Below is a small trained network, with its code and all its weights. Each question gives an input and a target symbol and asks what happens when units are switched off, that is, made to give their printed mean instead of their output.

import numpy as np


def w(rows, s, z=0):
    codes = np.array(rows[::2]) - 128.0
    scale = np.full(codes.shape[1], s)
    scale[-1] = z or s
    return codes * scale


def norm(h):
    return h / np.sqrt((h * h).mean(-1, keepdims=True) + 1e-5)


def f(y):
    return np.maximum(y, 0)


def softmax(a):
    e = np.exp(a - a.max(-1, keepdims=True))
    return e / e.sum(-1, keepdims=True)


def log_softmax(a):
    a = a - a.max(-1, keepdims=True)
    return a - np.log(np.exp(a).sum(-1, keepdims=True))


def net(x, mask):
    ids = ['ΛΣΦαβδεζηξπ'.index(c) for c in x.split()]
    T = len(ids)
    res = E[ids] + P[:T]
    u = 0
    for l in range(2):
        r = norm(res)
        for j in range(2):
            rows = slice(2 * j, 2 * j + 2)
            q, k, v = (r @ M[l][rows].T for M in (Q, K, V))
            z = softmax(np.where(np.tri(T) > 0, q @ k.T / 2**0.5, -1e9)) @ v
            o = O[l][rows]
            res = res + np.where(mask[u + j], z, o[:, -1]) @ o[:, :-1]
        u += 2
        y = f(norm(res) @ A[l][:, :-1].T + A[l][:, -1])
        res = res + np.where(mask[u : u + 4], y, B[l][:, -1]) @ B[l][:, :-1]
        u += 4
    return log_softmax(norm(res)[-1] @ U[:, :-1].T + U[:, -1])


Q, K, V, O, A, B = {}, {}, {}, {}, {}, {}
E = w([
[121,131,88,195],'Λ',
[55,51,177,193],'Σ',
[150,31,5,250],'Φ',
[102,85,98,236],'α',
[125,255,98,121],'β',
[102,223,168,107],'δ',
[103,168,158,196],'ε',
[99,188,172,177],'ζ',
[68,151,179,165],'η',
[209,205,6,108],'ξ',
[90,139,118,146],'π',
],0.0046)
P = w([
[191,85,168,96],'0',
[56,197,60,107],'1',
[19,201,127,165],'2',
[134,78,195,84],'3',
[47,126,69,92],'4',
[64,216,50,192],'5',
[131,88,202,103],'6',
[48,123,75,65],'7',
[66,204,26,191],'8',
[135,89,206,106],'9',
[45,122,76,49],'10',
[147,183,3,123],'11',
[175,114,203,106],'12',
],0.0067)
Q[0] = w([
[39,173,121,150],'0.h1',
[83,92,112,90],'0.h1',
[140,80,170,78],'0.h2',
[1,46,123,2],'0.h2',
],0.006)
K[0] = w([
[61,118,214,183],'0.h1',
[3,52,155,160],'0.h1',
[244,23,219,137],'0.h2',
[11,115,129,49],'0.h2',
],0.0046)
V[0] = w([
[185,82,118,80],'0.h1',
[144,154,138,254],'0.h1',
[64,28,120,63],'0.h2',
[134,51,114,209],'0.h2',
],0.0039)
O[0] = w([
[255,30,131,68,7],'0.h1',
[82,133,116,252,239],'0.h1',
[154,189,73,148,97],'0.h2',
[156,85,173,93,151],'0.h2',
],0.0049,0.0012)
A[0] = w([
[75,77,254,157,13],'0.n1',
[143,76,109,142,252],'0.n2',
[158,203,81,154,40],'0.n3',
[17,84,120,226,173],'0.n4',
],0.0047,0.0019)
B[0] = w([
[167,171,107,82,167],'0.n1',
[138,254,169,104,174],'0.n2',
[23,132,139,221,155],'0.n3',
[132,237,96,58,255],'0.n4',
],0.0056,0.005)
Q[1] = w([
[172,118,84,254],'1.h1',
[213,49,102,253],'1.h1',
[205,86,248,229],'1.h2',
[70,67,127,93],'1.h2',
],0.0056)
K[1] = w([
[93,125,45,105],'1.h1',
[28,225,61,182],'1.h1',
[9,155,58,3],'1.h2',
[220,12,39,161],'1.h2',
],0.0055)
V[1] = w([
[136,110,134,9],'1.h1',
[68,133,116,155],'1.h1',
[135,44,67,110],'1.h2',
[160,121,185,134],'1.h2',
],0.011)
O[1] = w([
[218,136,60,187,180],'1.h1',
[58,208,189,107,56],'1.h1',
[137,213,51,48,2],'1.h2',
[97,2,242,22,141],'1.h2',
],0.0056,0.0057)
A[1] = w([
[133,58,116,195,105],'1.n1',
[251,132,204,144,233],'1.n2',
[80,86,1,110,62],'1.n3',
[130,64,56,114,6],'1.n4',
],0.006,0.0024)
B[1] = w([
[51,192,136,152,190],'1.n1',
[174,104,179,54,252],'1.n2',
[184,135,177,82,215],'1.n3',
[114,140,149,253,150],'1.n4',
],0.0077,0.0039)
U = w([
[254,52,183,95,250],'Λ',
[217,161,245,195,129],'Σ',
[111,188,51,25,218],'Φ',
[95,101,118,87,74],'α',
[139,164,56,197,71],'β',
[127,126,90,178,81],'δ',
[23,92,149,175,177],'ε',
[28,114,153,194,57],'ζ',
[95,128,132,174,11],'η',
[129,133,83,148,70],'ξ',
[137,137,75,164,105],'π',
],0.0092,0.0022)

Each question gives the input, a string of symbols that net reads in full, and the target symbol t.
The units are the heads (2 rows each of Q, K, V and O) and the neurons (one row each of A and B). Each row of codes is followed by its name. A weight is (code - 128) times the scale printed after its matrix; where a second scale follows, it is the last column's (O, A, B and U).
mask holds one flag per unit, layer by layer, with each layer's heads first. A switched-off unit (its flag False) gives its mean, the last column of its rows in O or B, instead of its output. The means were averaged over made-up inputs and are rounded, as every weight is.
A unit's drop is (log p(t) with every unit on - log p(t) with that unit switched off) / (log p(t) with every unit on - log p(t) with every unit switched off).
The circuit of an input: a set's keep is (log p(t) with only the set's units on - log p(t) with every unit switched off) / (log p(t) with every unit on - log p(t) with every unit switched off). Starting from all 12 units, units are removed one at a time, each time the one whose removal leaves the highest keep (on an exact tie, the one counted first), for as long as the keep stays at least 0.8.
circuit, biggest first: the units of the circuit, biggest drop first
top k neurons: the k neurons with the biggest drops, biggest first
heads that matter: for each layer, one digit per head in row order, 1 if its drop is at least 0.15 and else 0, layers parted by /
drop when u is switched off: that unit's drop, to one decimal
input Λ ζ η ε ζ Φ Φ Σ, target Λ: circuit, biggest first	1.n3; 0.h1; 1.h1; 0.n3
input Λ Φ β ζ, target Λ: top 2 neurons	1.n2; 0.n1
input ε δ β Φ Λ Φ π α ε β δ, target ε: circuit, biggest first	1.h2; 0.n4; 1.n2
input Φ ζ Φ Φ Φ, target Φ: heads that matter	00 / 01
input Λ Σ Φ Φ δ ζ ξ β, target Λ: top 2 neurons	1.n3; 0.n2
input ζ ζ β ζ ξ, target ζ: circuit, biggest first	1.h2; 1.n1
input Σ α Φ β η ζ ζ Φ Σ β π, target Σ: circuit, biggest first	1.n3; 1.h1; 1.n4; 0.h1
input Λ β Φ ξ δ, target Λ: top 3 neurons	1.n3; 0.n4; 0.n2
input ζ Φ Σ ζ δ, target ζ: top 3 neurons	0.n4; 0.n1; 1.n2
input Λ α Φ ξ ζ, target Λ: top 4 neurons	0.n4; 1.n3; 0.n2; 1.n1
input β δ ε Φ ε, target β: circuit, biggest first	0.h1; 1.h1; 0.n4; 0.n2
input ε ε Φ π Φ ζ Φ α ε δ Φ, target ε: circuit, biggest first	1.h2; 0.n4; 1.h1
input Σ Σ Φ Φ ε η β η, target Σ: circuit, biggest first	1.h1; 1.n3; 0.h1; 1.n4
input Φ π β Φ, target Σ: circuit, biggest first	0.n2; 1.h2; 0.n3; 1.h1
input Φ ε Φ Φ β Φ ζ η, target Φ: circuit, biggest first	1.h2
input Λ δ ζ ε ε Φ Φ Φ, target Λ: circuit, biggest first	1.n3
input ε ε ζ η Σ ξ α Φ ξ Φ π, target ε: top 2 neurons	0.n2; 1.n2
input Σ Φ ζ Φ ε, target Σ: top 4 neurons	0.n2; 1.n3; 0.n4; 1.n4
input Φ Σ Λ α ε, target Φ: circuit, biggest first	1.h2; 0.n4
input Σ Φ β Φ ε ε ε Σ, target Σ: top 4 neurons	0.n2; 1.n3; 1.n4; 0.n4
input ζ Λ Φ β Φ β Φ δ, target ζ: circuit, biggest first	1.h2; 0.n4; 1.n2
input Σ ξ Φ Φ Σ ζ π β Φ ξ δ, target Σ: top neuron	0.n2
input β Φ Φ Φ β β Σ ζ, target β: top 2 neurons	0.n2; 1.n2
input Φ ζ Φ β ε β η, target Λ: top 4 neurons	0.n1; 1.n2; 0.n3; 0.n2
input ε Φ Φ β ξ π α Φ, target ε: top 2 neurons	1.n2; 0.n4
input Σ Φ β β α Φ α ξ, target Σ: top 4 neurons	1.n3; 1.n4; 0.n4; 0.n2
input ε β β ε β ε Φ Φ β Φ ξ, target ε: top 2 neurons	0.n4; 0.n2
input Σ β Φ Φ β, target Σ: top 2 neurons	0.n2; 1.n3
input β Φ Σ Λ π, target β: drop when 1.n2 is switched off	0.2
input Φ Φ β ζ Φ β β ζ, target Φ: drop when 0.n4 is switched off	0.1
